Here is a tiny trained network, its code and every weight. The questions are about switching its units off for an input and a class, where a switched-off unit gives its printed mean instead of its output.

import numpy as np


def w(rows, s, z=0):
    codes = np.array(rows[::2]) - 128.0
    scale = np.full(codes.shape[1], s)
    scale[-1] = z or s
    return codes * scale


def norm(h):
    return h / np.sqrt((h * h).mean(-1, keepdims=True) + 1e-5)


def f(y):
    return y / 2 * (1 + np.tanh(0.7978845608 * (y + 0.044715 * y**3)))


def log_softmax(a):
    a = a - a.max(-1, keepdims=True)
    return a - np.log(np.exp(a).sum(-1, keepdims=True))


def net(x, mask):
    res = np.array(x, float).reshape(1, 4) / 4 @ E
    u = 0
    for l in range(3):
        y = f(norm(res) @ A[l][:, :-1].T + A[l][:, -1])
        res = res + np.where(mask[u : u + 7], y, B[l][:, -1]) @ B[l][:, :-1]
        u += 7
    return log_softmax(norm(res)[-1] @ U[:, :-1].T + U[:, -1])


A, B = {}, {}
E = w([
[132,55,74,169,156,201,13,178],'x0',
[208,184,254,125,142,13,3,42],'x1',
[152,170,87,213,212,80,137,128],'x2',
[151,116,190,161,162,149,164,127],'x3',
],0.0065)
A[0] = w([
[113,48,205,8,57,203,140,42,2],'0.n1',
[122,185,90,139,78,155,101,137,205],'0.n2',
[96,163,92,221,188,99,172,93,120],'0.n3',
[72,159,152,76,113,235,141,206,152],'0.n4',
[144,103,75,116,181,202,174,208,197],'0.n5',
[88,45,177,125,102,134,91,176,84],'0.n6',
[159,97,152,164,130,189,2,121,129],'0.n7',
],0.0067,0.00091)
B[0] = w([
[87,63,111,138,169,71,137,160,241],'0.n1',
[221,166,161,210,140,116,164,147,152],'0.n2',
[96,78,61,115,128,72,86,97,192],'0.n3',
[148,107,127,146,78,126,124,121,220],'0.n4',
[99,187,218,182,104,140,144,110,253],'0.n5',
[78,131,3,76,153,100,140,244,168],'0.n6',
[109,163,148,98,137,166,161,119,238],'0.n7',
],0.0078,0.0047)
A[1] = w([
[140,147,112,84,109,32,189,114,130],'1.n1',
[88,156,215,98,238,192,85,78,192],'1.n2',
[126,166,116,175,234,94,142,147,255],'1.n3',
[72,117,103,155,124,254,22,123,104],'1.n4',
[167,115,41,212,173,92,118,170,125],'1.n5',
[112,30,160,69,67,151,69,129,25],'1.n6',
[179,151,171,40,152,99,83,127,130],'1.n7',
],0.0079,0.00066)
B[1] = w([
[83,104,135,53,173,185,172,191,234],'1.n1',
[125,125,137,118,81,152,168,164,220],'1.n2',
[37,90,112,110,118,131,48,184,209],'1.n3',
[149,178,141,87,205,124,114,54,253],'1.n4',
[111,63,152,62,47,115,115,107,204],'1.n5',
[90,129,204,218,135,97,2,75,183],'1.n6',
[220,150,8,228,92,168,140,200,218],'1.n7',
],0.008,0.0047)
A[2] = w([
[151,156,106,165,115,140,124,159,92],'2.n1',
[124,127,122,121,178,102,247,148,120],'2.n2',
[155,115,111,167,148,152,47,97,164],'2.n3',
[184,50,159,152,85,179,143,133,159],'2.n4',
[166,95,124,97,180,172,116,79,117],'2.n5',
[123,153,117,94,174,191,130,161,253],'2.n6',
[107,134,58,160,92,168,189,80,89],'2.n7',
],0.011,0.0019)
B[2] = w([
[185,163,195,196,131,180,163,147,163],'2.n1',
[169,147,122,77,169,232,73,97,253],'2.n2',
[108,81,139,114,112,134,240,129,223],'2.n3',
[123,108,143,151,36,36,13,123,163],'2.n4',
[178,169,204,11,214,194,216,73,140],'2.n5',
[231,189,175,19,105,113,156,66,232],'2.n6',
[246,192,109,254,74,14,90,145,206],'2.n7',
],0.007,0.0054)
U = w([
[245,160,154,243,38,130,146,167,2],'0',
[176,145,168,12,179,179,215,87,154],'1',
[64,7,106,164,149,61,101,183,245],'2',
],0.011,0.00049)

Each question gives the input, the list of numbers given to net, and the class t.
The units are the neurons (one row each of A and B). Each row of codes is followed by its name. A weight is (code - 128) times the scale printed after its matrix; where a second scale follows, it is the last column's (A, B and U).
mask holds one flag per neuron, layer by layer. A switched-off neuron (its flag False) gives its mean, the last column of its row in B, instead of its output. The means were averaged over made-up inputs and are rounded, as every weight is.
A unit's drop is (log p(t) with every unit on - log p(t) with that unit switched off) / (log p(t) with every unit on - log p(t) with every unit switched off).
The circuit of an input: a set's keep is (log p(t) with only the set's units on - log p(t) with every unit switched off) / (log p(t) with every unit on - log p(t) with every unit switched off). Starting from the 12 units with the biggest drops (on a tie, the unit counted first), units are removed one at a time, each time the one whose removal leaves the highest keep (on an exact tie, the one counted first), for as long as the keep stays at least 0.8.
circuit, biggest first: the units of the circuit, biggest drop first
top k neurons: the k neurons with the biggest drops, biggest first
top k neurons in layer l: the k neurons of layer l with the biggest drops, biggest first
drop of u: that unit's drop, to one decimal
input [8,7,0,4], class 1: circuit, biggest first : (0.n7; 2.n5)
input [6,4,-3,-2], class 1: circuit, biggest first : (1.n4)
input [7,-6,-4,-4], class 1: top 2 neurons in layer 1 : (1.n4; 1.n7)
input [8,6,7,-4], class 1: top 4 neurons : (0.n7; 0.n1; 1.n4; 1.n6)
input [1,-2,-3,8], class 2: top 2 neurons : (0.n1; 1.n7)
input [-4,-8,7,4], class 0: top 2 neurons in layer 0 : (0.n1; 0.n5)
input [-4,-6,6,-1], class 0: top 3 neurons : (2.n7; 0.n1; 0.n5)
input [-4,-5,4,4], class 0: top 2 neurons : (2.n7; 0.n1)
input [5,3,-8,-1], class 2: top 2 neurons : (0.n1; 1.n6)
input [3,3,-4,0], class 2: top 3 neurons : (0.n1; 1.n6; 1.n1)
input [-2,4,5,4], class 2: top 2 neurons : (0.n3; 1.n3)
input [-6,7,-3,8], class 0: top 2 neurons in layer 0 : (0.n6; 0.n7)
input [1,-4,-4,-2], class 0: top 3 neurons : (0.n5; 1.n3; 0.n3)
input [6,-4,4,4], class 1: top 2 neurons : (1.n4; 1.n7)
input [-3,-8,-8,-3], class 0: circuit, biggest first : (2.n7)
input [8,-7,-5,6], class 1: top 3 neurons : (1.n4; 1.n7; 2.n6)
input [3,2,-4,-1], class 2: top 3 neurons in layer 1 : (1.n6; 1.n1; 1.n4)
input [-2,-3,3,7], class 0: top 4 neurons : (0.n1; 0.n5; 0.n6; 2.n7)
input [0,-5,-7,-1], class 2: top 3 neurons : (0.n1; 1.n7; 1.n6)
input [2,0,-4,1], class 2: circuit, biggest first : (0.n1)
input [0,-3,-5,-8], class 2: top 2 neurons in layer 1 : (1.n7; 1.n6)
input [-1,-6,-6,0], class 0: top 2 neurons in layer 0 : (0.n5; 0.n3)
input [6,-5,5,1], class 1: top 3 neurons : (1.n4; 1.n7; 0.n1)
input [6,-3,-2,1], class 1: drop of 1.n4 : 2.9
input [1,-8,-4,-1], class 0: drop of 2.n4 : 0.0
input [8,4,1,-1], class 1: drop of 1.n4 : 0.1
input [-4,-1,-6,8], class 2: drop of 1.n6 : 0.2
input [2,-5,-4,-6], class 0: top neuron : (0.n5)
